Below are the code and all the weights of a small trained network. Each question names an input and a target symbol and asks about switching units off, where a switched-off unit gives its printed mean instead of its output.

import numpy as np


def w(rows, s, z=0):
    codes = np.array(rows[::2]) - 128.0
    scale = np.full(codes.shape[1], s)
    scale[-1] = z or s
    return codes * scale


def norm(h):
    return h / np.sqrt((h * h).mean(-1, keepdims=True) + 1e-5)


def f(y):
    return np.maximum(y, 0)


def softmax(a):
    e = np.exp(a - a.max(-1, keepdims=True))
    return e / e.sum(-1, keepdims=True)


def log_softmax(a):
    a = a - a.max(-1, keepdims=True)
    return a - np.log(np.exp(a).sum(-1, keepdims=True))


def net(x, mask):
    ids = ['αβδζηθλμξπσψ'.index(c) for c in x.split()]
    T = len(ids)
    res = E[ids] + P[:T]
    r = norm(res)
    for j in range(2):
        rows = slice(2 * j, 2 * j + 2)
        q, k, v = (r @ M[0][rows].T for M in (Q, K, V))
        z = softmax(np.where(np.tri(T) > 0, q @ k.T / 2**0.5, -1e9)) @ v
        o = O[0][rows]
        res = res + np.where(mask[j], z, o[:, -1]) @ o[:, :-1]
    y = f(norm(res) @ A[0][:, :-1].T + A[0][:, -1])
    res = res + np.where(mask[2:14], y, B[0][:, -1]) @ B[0][:, :-1]
    return log_softmax(norm(res)[-1] @ U[:, :-1].T + U[:, -1])


Q, K, V, O, A, B = {}, {}, {}, {}, {}, {}
E = w([
[95,172,132,107],'α',
[132,221,123,99],'β',
[160,39,122,165],'δ',
[74,155,7,128],'ζ',
[140,244,124,74],'η',
[106,141,70,131],'θ',
[153,160,67,190],'λ',
[197,94,124,176],'μ',
[76,127,101,132],'ξ',
[231,149,161,166],'π',
[183,44,141,145],'σ',
[174,46,130,156],'ψ',
],0.014)
P = w([
[149,134,35,1],'0',
[66,72,135,17],'1',
[110,102,51,135],'2',
[93,111,91,138],'3',
[79,128,115,184],'4',
[55,75,193,166],'5',
],0.0076)
Q[0] = w([
[101,131,132,61],'head 1',
[105,194,121,152],'head 1',
[53,252,127,86],'head 2',
[135,105,196,165],'head 2',
],0.011)
K[0] = w([
[159,164,107,10],'head 1',
[98,108,223,132],'head 1',
[196,81,32,2],'head 2',
[111,179,78,145],'head 2',
],0.0091)
V[0] = w([
[94,201,130,150],'head 1',
[164,59,254,144],'head 1',
[143,218,127,123],'head 2',
[21,147,129,155],'head 2',
],0.0098)
O[0] = w([
[105,87,122,83,64],'head 1',
[175,2,98,45,2],'head 1',
[61,59,30,188,73],'head 2',
[201,192,74,140,29],'head 2',
],0.0089,0.0053)
A[0] = w([
[154,117,181,130,35],'neuron 1',
[116,196,124,69,96],'neuron 2',
[97,182,11,157,227],'neuron 3',
[129,85,167,116,122],'neuron 4',
[53,158,195,74,178],'neuron 5',
[141,90,114,209,175],'neuron 6',
[41,133,68,35,104],'neuron 7',
[93,131,90,28,251],'neuron 8',
[54,181,223,84,136],'neuron 9',
[89,178,102,35,154],'neuron 10',
[42,150,119,91,86],'neuron 11',
[101,204,140,30,164],'neuron 12',
],0.011,0.0033)
B[0] = w([
[147,155,140,76,159],'neuron 1',
[110,24,113,114,176],'neuron 2',
[143,82,143,17,228],'neuron 3',
[137,139,149,147,166],'neuron 4',
[134,130,68,126,235],'neuron 5',
[64,156,114,91,199],'neuron 6',
[225,132,1,105,169],'neuron 7',
[236,96,11,191,161],'neuron 8',
[138,102,94,118,254],'neuron 9',
[140,60,95,93,181],'neuron 10',
[126,148,106,25,198],'neuron 11',
[102,102,102,161,203],'neuron 12',
],0.0088,0.0079)
U = w([
[170,134,10,90,191],'α',
[63,103,78,123,178],'β',
[145,142,132,83,79],'δ',
[116,174,127,147,87],'ζ',
[72,101,124,176,110],'η',
[108,193,156,155,205],'θ',
[93,168,107,164,57],'λ',
[119,108,215,71,238],'μ',
[212,223,81,171,136],'ξ',
[93,54,135,147,28],'π',
[166,106,135,118,9],'σ',
[183,118,137,108,4],'ψ',
],0.013,0.0033)

Each question gives the input, a string of symbols that net reads in full, and the target symbol t.
The units are the heads (2 rows each of Q, K, V and O) and the neurons (one row each of A and B). Each row of codes is followed by its name. A weight is (code - 128) times the scale printed after its matrix; where a second scale follows, it is the last column's (O, A, B and U).
mask holds one flag per unit, heads first, then neurons. A switched-off unit (its flag False) gives its mean, the last column of its rows in O or B, instead of its output. The means were averaged over made-up inputs and are rounded, as every weight is.
A unit's drop is (log p(t) with every unit on - log p(t) with that unit switched off) / (log p(t) with every unit on - log p(t) with every unit switched off).
The circuit of an input: a set's keep is (log p(t) with only the set's units on - log p(t) with every unit switched off) / (log p(t) with every unit on - log p(t) with every unit switched off). Starting from the 12 units with the biggest drops (on a tie, the unit counted first), units are removed one at a time, each time the one whose removal leaves the highest keep (on an exact tie, the one counted first), for as long as the keep stays at least 0.8.
units of the circuit, in order: the units of the circuit, biggest drop first
most important unit: the unit with the biggest drop
top k neurons: the k neurons with the biggest drops, biggest first
which heads matter: for each layer, one digit per head in row order, 1 if its drop is at least 0.15 and else 0, layers parted by /
drop of u: that unit's drop, to one decimal
input ψ ξ π, target ξ: top 2 neurons	[neuron 3; neuron 2]
input ξ θ μ, target θ: top 2 neurons	[neuron 3; neuron 7]
input μ β μ, target β: which heads matter	01
input σ ξ λ μ μ π, target μ: which heads matter	10
input μ μ π θ θ ψ, target θ: which heads matter	01
input β ψ δ μ σ, target μ: units of the circuit, in order	[head 2; neuron 7]
input ξ μ μ θ μ μ, target μ: which heads matter	10
input θ π θ σ, target θ: which heads matter	10
input σ μ μ μ θ ξ, target α: most important unit	head 1
input ψ μ λ β μ, target β: which heads matter	11
input μ μ μ ξ δ, target ξ: which heads matter	01
input ξ μ μ λ, target μ: which heads matter	00
input θ ψ ξ η θ μ, target θ: which heads matter	00
input μ μ μ, target μ: most important unit	head 2
input μ α σ θ ξ ψ, target ξ: which heads matter	01
input β μ μ μ ξ π, target ξ: which heads matter	01
input μ α ξ μ, target ξ: top 2 neurons	[neuron 3; neuron 11]
input μ ξ ξ σ, target ξ: drop of head 2	1.1
input ξ μ ψ ξ ψ α, target α: drop of neuron 3	0.0
input β ξ δ, target ξ: drop of neuron 2	0.3
input μ ξ σ, target ξ: drop of neuron 2	0.1
input δ ζ α ξ ψ, target ξ: top neuron	[neuron 11]
